Below is a small trained network, with its code and all its weights. Each question gives an input and a target symbol and asks what happens when units are switched off, that is, made to give their printed mean instead of their output.

import numpy as np


def w(rows, s, z=0):
    codes = np.array(rows[::2]) - 128.0
    scale = np.full(codes.shape[1], s)
    scale[-1] = z or s
    return codes * scale


def f(y):
    return np.maximum(y, 0)


def softmax(a):
    e = np.exp(a - a.max(-1, keepdims=True))
    return e / e.sum(-1, keepdims=True)


def log_softmax(a):
    a = a - a.max(-1, keepdims=True)
    return a - np.log(np.exp(a).sum(-1, keepdims=True))


def net(x, mask):
    ids = ['βγδεζηλμξσφψω'.index(c) for c in x.split()]
    T = len(ids)
    res = E[ids] + P[:T]
    r = res
    for j in range(2):
        rows = slice(2 * j, 2 * j + 2)
        q, k, v = (r @ M[0][rows].T for M in (Q, K, V))
        z = softmax(np.where(np.tri(T) > 0, q @ k.T / 2**0.5, -1e9)) @ v
        o = O[0][rows]
        res = res + np.where(mask[j], z, o[:, -1]) @ o[:, :-1]
    y = f(res @ A[0][:, :-1].T + A[0][:, -1])
    res = res + np.where(mask[2:14], y, B[0][:, -1]) @ B[0][:, :-1]
    return log_softmax(res[-1] @ U[:, :-1].T + U[:, -1])


Q, K, V, O, A, B = {}, {}, {}, {}, {}, {}
E = w([
[27,157,155,123,82,128,166,169],'β',
[161,101,127,172,210,207,142,73],'γ',
[182,188,192,227,131,176,154,88],'δ',
[125,133,149,170,108,116,128,61],'ε',
[43,209,130,80,185,188,171,168],'ζ',
[87,143,83,81,250,161,140,55],'η',
[28,199,133,87,143,135,165,136],'λ',
[102,183,183,173,79,137,157,136],'μ',
[46,94,124,107,135,118,155,101],'ξ',
[30,112,169,152,44,103,161,122],'σ',
[168,209,65,186,206,144,164,215],'φ',
[56,110,142,142,107,156,178,169],'ψ',
[60,158,131,113,113,100,134,92],'ω',
],0.014)
P = w([
[235,102,26,89,67,158,75,151],'0',
[34,124,174,194,99,98,252,65],'1',
[38,110,151,203,102,84,254,72],'2',
[84,221,194,113,63,131,182,99],'3',
[59,200,196,124,73,153,190,106],'4',
[34,151,172,129,103,143,192,100],'5',
[61,156,184,172,110,118,193,81],'6',
[33,153,178,174,143,142,204,112],'7',
],0.0065)
Q[0] = w([
[227,93,99,76,125,112,29,236],'H1',
[95,90,126,156,149,94,141,86],'H1',
[36,207,166,174,114,247,204,56],'H2',
[84,129,121,210,141,189,208,115],'H2',
],0.011)
K[0] = w([
[88,171,144,229,233,2,184,153],'H1',
[136,167,103,72,109,194,65,143],'H1',
[210,134,44,163,120,61,131,241],'H2',
[216,82,41,119,137,175,94,253],'H2',
],0.0094)
V[0] = w([
[122,31,107,132,129,127,124,77],'H1',
[111,167,140,101,106,42,106,19],'H1',
[211,112,149,213,97,149,106,90],'H2',
[63,107,189,147,5,93,162,168],'H2',
],0.014)
O[0] = w([
[85,155,155,145,53,230,57,50,46],'H1',
[86,195,44,173,110,150,232,62,39],'H1',
[88,163,104,215,197,123,54,155,255],'H2',
[164,1,99,197,110,227,160,198,20],'H2',
],0.013,0.0017)
A[0] = w([
[127,154,122,104,125,177,192,95,237],'N1',
[79,143,120,151,72,245,99,103,161],'N2',
[130,128,58,190,116,190,182,155,144],'N3',
[132,88,46,130,94,207,150,118,1],'N4',
[193,62,178,65,121,135,139,183,13],'N5',
[118,101,129,105,107,186,182,85,187],'N6',
[68,118,181,121,172,116,61,107,163],'N7',
[99,85,114,196,108,214,97,136,141],'N8',
[164,120,80,184,146,124,88,161,81],'N9',
[196,64,113,132,133,102,186,163,163],'N10',
[97,165,88,133,111,98,175,132,139],'N11',
[132,123,204,154,120,112,133,72,106],'N12',
],0.012,0.0069)
B[0] = w([
[137,66,150,118,58,68,56,141,219],'N1',
[171,102,86,128,252,42,124,104,232],'N2',
[2,111,144,124,28,97,154,35,245],'N3',
[100,210,219,245,105,53,160,137,185],'N4',
[103,105,185,176,194,143,109,15,180],'N5',
[234,182,183,140,89,140,145,213,207],'N6',
[203,126,100,189,69,163,154,145,232],'N7',
[106,172,124,31,166,145,35,180,250],'N8',
[88,59,122,91,151,78,207,199,179],'N9',
[142,224,67,89,148,216,169,144,225],'N10',
[169,61,115,161,166,217,141,106,197],'N11',
[87,94,63,72,149,156,137,176,191],'N12',
],0.0084,0.018)
U = w([
[139,216,98,111,159,94,185,123,14],'β',
[95,115,190,19,176,99,171,39,22],'γ',
[77,146,114,3,16,133,83,50,62],'δ',
[219,83,75,98,113,185,240,157,237],'ε',
[148,91,93,238,146,141,200,207,120],'ζ',
[117,83,186,107,165,208,48,171,135],'η',
[91,146,187,195,113,210,181,75,47],'λ',
[148,47,168,17,102,16,58,205,233],'μ',
[60,114,64,27,138,156,169,217,209],'ξ',
[123,193,100,128,55,182,41,185,70],'σ',
[73,189,163,123,118,59,154,130,3],'φ',
[104,68,135,185,41,76,218,61,159],'ψ',
[57,94,97,166,166,102,78,52,188],'ω',
],0.0044,0.0053)

Each question gives the input, a string of symbols that net reads in full, and the target symbol t.
The units are the heads (2 rows each of Q, K, V and O) and the neurons (one row each of A and B). Each row of codes is followed by its name. A weight is (code - 128) times the scale printed after its matrix; where a second scale follows, it is the last column's (O, A, B and U).
mask holds one flag per unit, heads first, then neurons. A switched-off unit (its flag False) gives its mean, the last column of its rows in O or B, instead of its output. The means were averaged over made-up inputs and are rounded, as every weight is.
A unit's drop is (log p(t) with every unit on - log p(t) with that unit switched off) / (log p(t) with every unit on - log p(t) with every unit switched off).
The circuit of an input: a set's keep is (log p(t) with only the set's units on - log p(t) with every unit switched off) / (log p(t) with every unit on - log p(t) with every unit switched off). Starting from the 12 units with the biggest drops (on a tie, the unit counted first), units are removed one at a time, each time the one whose removal leaves the highest keep (on an exact tie, the one counted first), for as long as the keep stays at least 0.8.
circuit, biggest first: the units of the circuit, biggest drop first
most important unit: the unit with the biggest drop
k most important neurons: the k neurons with the biggest drops, biggest first
which heads matter: for each layer, one digit per head in row order, 1 if its drop is at least 0.15 and else 0, layers parted by /
drop of u: that unit's drop, to one decimal
input η ζ ξ, target δ: most important unit	H2
input γ ψ ξ γ η ξ μ ε, target σ: circuit, biggest first	(H2 N7 H1)
input ω μ δ η λ ε δ, target ψ: circuit, biggest first	(H1 N3 H2)
input η μ ε λ μ μ, target δ: circuit, biggest first	(H2 N2)
input β ε ξ ζ ε μ, target λ: circuit, biggest first	(H2 N5 N10 N4)
input γ μ β δ, target σ: circuit, biggest first	(H2 N7 H1)
input δ ζ ψ, target ζ: which heads matter	01
input ξ β μ ζ, target μ: 2 most important neurons	(N1 N2)
input ζ λ γ μ μ ε ψ, target γ: circuit, biggest first	(H1 H2 N5)
input β ε ε η ξ μ μ γ, target λ: 2 most important neurons	(N5 N4)
input ε ε δ δ ξ λ ε ω, target ω: circuit, biggest first	(H1 H2 N2)
input σ ω ξ μ β, target φ: 2 most important neurons	(N4 N8)
input δ σ ε, target ζ: circuit, biggest first	(H2 N7 N3)
input φ μ λ, target μ: circuit, biggest first	(H1)
input ψ ψ ω, target η: 2 most important neurons	(N5 N3)
input ω ε μ μ, target ψ: 2 most important neurons	(N8 N3)
input ξ μ γ μ λ, target μ: 3 most important neurons	(N1 N2 N10)
input η λ λ, target δ: drop of H2	1.3
input ξ μ μ ξ λ η μ ε, target μ: drop of H1	0.8
input ε ζ ξ δ, target ω: drop of H2	0.4
input μ ε ξ ε δ ε ε δ, target ξ: drop of H2	0.7
input ψ ψ μ, target η: most important neuron	(N5)
